Below are the code and all the weights of a small trained network. Each question names an input and a class and asks about switching units off, where a switched-off unit gives its printed mean instead of its output.

import numpy as np


def w(rows, s, z=0):
    codes = np.array(rows[::2]) - 128.0
    scale = np.full(codes.shape[1], s)
    scale[-1] = z or s
    return codes * scale


def norm(h):
    return h / np.sqrt((h * h).mean(-1, keepdims=True) + 1e-5)


def f(y):
    return np.maximum(y, 0)


def log_softmax(a):
    a = a - a.max(-1, keepdims=True)
    return a - np.log(np.exp(a).sum(-1, keepdims=True))


def net(x, mask):
    res = np.array(x, float).reshape(1, 5) / 4 @ E
    u = 0
    for l in range(2):
        y = f(norm(res) @ A[l][:, :-1].T + A[l][:, -1])
        res = res + np.where(mask[u : u + 10], y, B[l][:, -1]) @ B[l][:, :-1]
        u += 10
    return log_softmax(norm(res)[-1] @ U[:, :-1].T + U[:, -1])


A, B = {}, {}
E = w([
[85,73,164,185,160,147,81,158,163,55,197],'x0',
[202,160,252,240,187,157,159,37,1,228,70],'x1',
[147,144,118,78,174,90,153,62,103,175,149],'x2',
[103,136,98,134,43,121,53,158,98,137,149],'x3',
[218,154,90,133,125,195,153,43,198,172,103],'x4',
],0.0077)
A[0] = w([
[175,57,86,67,42,175,109,73,208,115,71,32],'0.n0',
[223,193,164,158,38,97,130,138,13,105,100,93],'0.n1',
[2,99,91,9,119,31,120,137,144,33,217,131],'0.n2',
[87,110,183,140,145,108,43,123,157,72,111,76],'0.n3',
[47,132,138,110,91,115,166,161,124,74,218,96],'0.n4',
[175,140,37,135,99,184,95,109,188,100,123,33],'0.n5',
[222,188,101,91,173,81,173,61,140,168,98,97],'0.n6',
[63,137,148,110,115,158,88,85,123,122,164,3],'0.n7',
[145,153,29,72,77,102,68,144,218,115,156,139],'0.n8',
[65,200,25,101,61,12,72,108,172,105,227,4],'0.n9',
],0.007,0.0042)
B[0] = w([
[172,76,135,120,100,111,57,93,119,44,112,167],'0.n0',
[30,129,130,139,86,131,73,113,106,179,21,184],'0.n1',
[155,211,142,118,123,31,228,219,55,109,82,255],'0.n2',
[89,61,172,85,104,82,141,125,154,126,163,161],'0.n3',
[163,63,137,157,192,151,176,252,129,143,116,186],'0.n4',
[188,135,155,29,96,201,27,19,173,116,69,159],'0.n5',
[160,105,156,128,182,120,192,99,143,161,215,194],'0.n6',
[119,193,157,95,96,165,55,51,206,87,182,130],'0.n7',
[130,164,72,57,2,174,94,153,127,175,143,215],'0.n8',
[19,215,32,88,121,137,212,182,64,135,147,198],'0.n9',
],0.0083,0.011)
A[1] = w([
[220,164,68,101,61,235,61,128,252,83,103,69],'1.n0',
[84,167,110,196,224,72,118,192,114,49,107,44],'1.n1',
[147,185,94,180,114,159,153,30,128,162,216,27],'1.n2',
[89,137,19,89,103,123,160,130,96,143,253,2],'1.n3',
[186,86,153,69,204,147,177,73,175,174,164,103],'1.n4',
[186,121,114,62,68,192,77,74,210,93,128,21],'1.n5',
[103,168,121,215,153,166,72,69,84,104,77,240],'1.n6',
[79,88,163,166,163,74,118,193,151,72,94,33],'1.n7',
[88,55,189,181,100,107,129,134,157,13,219,52],'1.n8',
[196,171,88,90,113,205,63,64,163,53,86,10],'1.n9',
],0.008,0.0028)
B[1] = w([
[165,73,135,77,113,180,35,85,192,209,214,247],'1.n0',
[193,13,156,51,91,186,80,39,205,70,112,216],'1.n1',
[133,142,104,126,184,160,172,137,105,62,87,208],'1.n2',
[49,225,91,209,80,132,116,139,159,126,129,234],'1.n3',
[203,204,13,96,210,209,168,106,148,111,191,253],'1.n4',
[185,45,142,147,58,202,2,115,189,187,169,215],'1.n5',
[68,179,113,103,48,67,109,169,106,188,100,251],'1.n6',
[169,100,189,174,198,195,101,64,159,112,123,206],'1.n7',
[114,102,104,234,215,23,46,80,185,31,203,186],'1.n8',
[218,30,181,111,59,202,90,133,224,231,221,200],'1.n9',
],0.0083,0.0055)
U = w([
[24,198,34,53,46,85,183,228,121,68,179,230],'0',
[187,211,86,130,218,207,214,6,121,212,148,162],'1',
[40,168,199,189,61,113,70,67,44,231,18,178],'2',
[165,67,207,83,188,79,208,205,128,16,82,3],'3',
[180,89,62,50,41,227,13,79,240,211,192,161],'4',
[71,57,171,211,201,116,44,64,190,44,183,105],'5',
],0.011,0.0041)

Each question gives the input, the list of numbers given to net, and the class t.
The units are the neurons (one row each of A and B). Each row of codes is followed by its name. A weight is (code - 128) times the scale printed after its matrix; where a second scale follows, it is the last column's (A, B and U).
mask holds one flag per neuron, layer by layer. A switched-off neuron (its flag False) gives its mean, the last column of its row in B, instead of its output. The means were averaged over made-up inputs and are rounded, as every weight is.
A unit's drop is (log p(t) with every unit on - log p(t) with that unit switched off) / (log p(t) with every unit on - log p(t) with every unit switched off).
The circuit of an input: a set's keep is (log p(t) with only the set's units on - log p(t) with every unit switched off) / (log p(t) with every unit on - log p(t) with every unit switched off). Starting from the 12 units with the biggest drops (on a tie, the unit counted first), units are removed one at a time, each time the one whose removal leaves the highest keep (on an exact tie, the one counted first), for as long as the keep stays at least 0.8.
units of the circuit, in order: the units of the circuit, biggest drop first
top k neurons: the k neurons with the biggest drops, biggest first
k most important neurons of layer l: the k neurons of layer l with the biggest drops, biggest first
drop of u: that unit's drop, to one decimal
input [8,-4,-7,-1,-2], class 3: units of the circuit, in order	(0.n2 0.n4 1.n7)
input [3,3,2,5,-8], class 5: top neuron	(0.n8)
input [-2,1,-7,1,-3], class 2: 2 most important neurons of layer 0	(0.n1 0.n6)
input [-1,-4,7,4,3], class 0: top 2 neurons	(0.n9 0.n2)
input [8,0,1,1,-8], class 3: top 2 neurons	(0.n2 0.n4)
input [8,2,-5,1,4], class 5: top 3 neurons	(1.n8 0.n8 0.n3)
input [7,-8,8,-7,5], class 0: top 2 neurons	(0.n2 0.n9)
input [1,6,-3,6,8], class 2: 2 most important neurons of layer 0	(0.n1 0.n8)
input [-5,3,6,8,2], class 2: 2 most important neurons of layer 0	(0.n1 0.n4)
input [5,2,4,1,2], class 1: drop of 1.n4	0.3
input [-3,4,-2,3,4], class 2: drop of 0.n1	2.6
input [7,-4,0,-4,-7], class 3: drop of 0.n2	0.3
input [-2,2,6,7,-1], class 2: drop of 1.n2	0.0
input [2,0,4,-8,-6], class 3: top neuron	(0.n2)
